Below are the code and all the weights of a small trained network. Each question names an input and a target symbol and asks about switching units off, where a switched-off unit gives its printed mean instead of its output.

import numpy as np


def w(rows, s, z=0):
    codes = np.array(rows[::2]) - 128.0
    scale = np.full(codes.shape[1], s)
    scale[-1] = z or s
    return codes * scale


def norm(h):
    return h / np.sqrt((h * h).mean(-1, keepdims=True) + 1e-5)


def f(y):
    return y / 2 * (1 + np.tanh(0.7978845608 * (y + 0.044715 * y**3)))


def softmax(a):
    e = np.exp(a - a.max(-1, keepdims=True))
    return e / e.sum(-1, keepdims=True)


def log_softmax(a):
    a = a - a.max(-1, keepdims=True)
    return a - np.log(np.exp(a).sum(-1, keepdims=True))


def net(x, mask):
    ids = ['ΔΘΠΣαβγλμτφ'.index(c) for c in x.split()]
    T = len(ids)
    res = E[ids] + P[:T]
    q, k, v = (norm(res) @ M[0].T for M in (Q, K, V))
    z = softmax(np.where(np.tri(T) > 0, q @ k.T / 4**0.5, -1e9)) @ v
    res = res + np.where(mask[0], z, O[0][:, -1]) @ O[0][:, :-1]
    y = f(norm(res) @ A[0][:, :-1].T + A[0][:, -1])
    res = res + np.where(mask[1:13], y, B[0][:, -1]) @ B[0][:, :-1]
    return log_softmax(norm(res)[-1] @ U[:, :-1].T + U[:, -1])


Q, K, V, O, A, B = {}, {}, {}, {}, {}, {}
E = w([
[161,56,157,32,150,153,66,99],'Δ',
[201,84,157,26,113,174,167,177],'Θ',
[219,98,6,96,112,213,54,104],'Π',
[200,38,214,149,96,141,84,116],'Σ',
[211,23,102,94,143,58,110,115],'α',
[219,174,67,180,92,118,92,90],'β',
[116,148,168,105,33,83,125,159],'γ',
[157,120,119,35,87,113,193,193],'λ',
[124,74,158,90,168,113,178,132],'μ',
[46,129,137,120,133,134,137,107],'τ',
[126,166,89,132,178,159,159,91],'φ',
],0.018)
P = w([
[177,153,179,112,185,133,44,248],'0',
[140,108,140,144,152,137,83,211],'1',
[128,104,136,150,133,151,105,197],'2',
[144,115,145,131,128,130,108,152],'3',
[147,121,147,128,118,133,118,139],'4',
[149,117,148,124,113,129,122,123],'5',
[155,111,145,118,106,121,122,106],'6',
[167,111,154,106,89,135,134,104],'7',
[170,121,159,117,91,138,141,98],'8',
[182,135,178,82,91,124,141,71],'9',
],0.015)
Q[0] = w([
[210,216,126,71,105,124,141,1],'H1',
[109,51,215,99,65,71,196,76],'H1',
[48,140,138,134,131,78,134,137],'H1',
[50,55,153,77,121,74,108,213],'H1',
],0.016)
K[0] = w([
[202,67,134,74,35,185,141,53],'H1',
[111,143,115,124,91,72,249,57],'H1',
[146,178,149,89,170,102,130,184],'H1',
[50,165,116,174,176,117,223,124],'H1',
],0.017)
V[0] = w([
[156,168,4,64,72,138,141,149],'H1',
[101,155,161,151,91,196,48,99],'H1',
[137,131,84,77,218,218,113,85],'H1',
[196,90,120,165,74,134,70,127],'H1',
],0.023)
O[0] = w([
[78,132,73,177,165,158,33,204,8],'H1',
[73,249,136,95,52,143,144,138,2],'H1',
[199,159,138,169,67,241,156,189,199],'H1',
[210,161,133,73,78,59,100,233,211],'H1',
],0.014,0.0096)
A[0] = w([
[196,238,118,201,124,137,148,85,23],'N1',
[62,85,157,151,183,128,134,162,179],'N2',
[125,81,147,108,189,142,161,68,84],'N3',
[35,136,95,88,80,196,152,5,88],'N4',
[73,154,58,123,109,227,91,147,88],'N5',
[149,136,59,147,196,101,105,140,146],'N6',
[141,176,150,75,185,94,134,144,181],'N7',
[129,150,74,148,62,77,80,139,1],'N8',
[149,140,63,94,79,111,203,111,138],'N9',
[145,130,100,141,94,232,140,128,122],'N10',
[99,91,153,83,116,169,131,183,185],'N11',
[147,149,83,229,156,250,114,47,32],'N12',
],0.023,0.0044)
B[0] = w([
[154,106,167,65,136,125,111,36,167],'N1',
[160,123,175,134,149,147,87,137,147],'N2',
[121,139,164,142,182,149,224,167,254],'N3',
[237,217,97,162,165,93,59,146,162],'N4',
[101,94,167,176,82,174,134,169,157],'N5',
[86,188,145,134,100,173,131,99,158],'N6',
[89,108,110,168,119,147,139,107,180],'N7',
[106,141,136,89,176,136,180,128,156],'N8',
[111,152,161,159,127,151,84,123,174],'N9',
[96,106,60,114,168,150,131,107,205],'N10',
[125,125,131,135,146,87,143,93,183],'N11',
[146,175,65,228,3,88,154,77,171],'N12',
],0.034,0.015)
U = w([
[154,117,110,87,127,188,137,42,55],'Δ',
[136,72,1,174,225,137,128,107,5],'Θ',
[122,91,92,146,105,212,122,192,166],'Π',
[132,141,199,159,42,120,150,119,72],'Σ',
[183,42,131,159,100,92,94,154,201],'α',
[123,167,75,98,110,100,174,173,150],'β',
[44,105,99,162,151,73,136,72,191],'γ',
[100,103,161,204,167,169,58,125,199],'λ',
[131,78,167,182,177,146,220,123,145],'μ',
[180,193,86,215,184,99,122,100,68],'τ',
[112,122,51,231,76,141,176,88,222],'φ',
],0.0092,0.0023)

Each question gives the input, a string of symbols that net reads in full, and the target symbol t.
The units are the heads (4 rows each of Q, K, V and O) and the neurons (one row each of A and B). Each row of codes is followed by its name. A weight is (code - 128) times the scale printed after its matrix; where a second scale follows, it is the last column's (O, A, B and U).
mask holds one flag per unit, heads first, then neurons. A switched-off unit (its flag False) gives its mean, the last column of its rows in O or B, instead of its output. The means were averaged over made-up inputs and are rounded, as every weight is.
A unit's drop is (log p(t) with every unit on - log p(t) with that unit switched off) / (log p(t) with every unit on - log p(t) with every unit switched off).
The circuit of an input: a set's keep is (log p(t) with only the set's units on - log p(t) with every unit switched off) / (log p(t) with every unit on - log p(t) with every unit switched off). Starting from the 12 units with the biggest drops (on a tie, the unit counted first), units are removed one at a time, each time the one whose removal leaves the highest keep (on an exact tie, the one counted first), for as long as the keep stays at least 0.8.
units of the circuit, in order: the units of the circuit, biggest drop first
top k neurons: the k neurons with the biggest drops, biggest first
drop of u: that unit's drop, to one decimal
input μ λ Π Δ τ μ, target τ: units of the circuit, in order : (H1, N4)
input Δ Δ Δ Δ α γ λ Δ, target λ: top 2 neurons : (N6, N2)
input μ Δ Δ Δ λ Θ, target λ: top neuron : (N6)
input Θ Δ α α Δ α Δ, target α: top 3 neurons : (N3, N10, N12)
input Δ Δ α φ φ λ, target φ: units of the circuit, in order : (H1, N12)
input μ Δ Δ Π, target Π: units of the circuit, in order : (H1, N5)
input Δ μ μ φ Δ μ Θ Σ φ, target Σ: units of the circuit, in order : (H1, N9)
input μ Δ Δ φ β Θ μ β, target Δ: top 2 neurons : (N1, N3)
input Δ Θ α Θ β λ Π Θ Δ, target Π: top 3 neurons : (N5, N3, N12)
input α Δ μ Θ Δ Δ Δ β Δ, target β: top 2 neurons : (N8, N3)
input Δ Δ Σ α β, target Σ: top 2 neurons : (N10, N9)
input Δ μ γ Δ Δ β α Θ, target β: top 3 neurons : (N3, N10, N6)
input β α Θ μ β φ α γ, target φ: top 2 neurons : (N12, N10)
input Θ Δ Δ Π α, target α: top 4 neurons : (N3, N10, N12, N4)
input Θ Δ γ μ Θ α Δ μ α β, target Δ: drop of N1 : 0.3
input Π α α Δ λ Θ Θ, target λ: drop of N2 : 0.0
input γ Δ Δ α Θ Σ, target α: drop of H1 : 0.3
input Δ φ α τ β Θ Δ Δ, target Θ: top neuron : (N10)
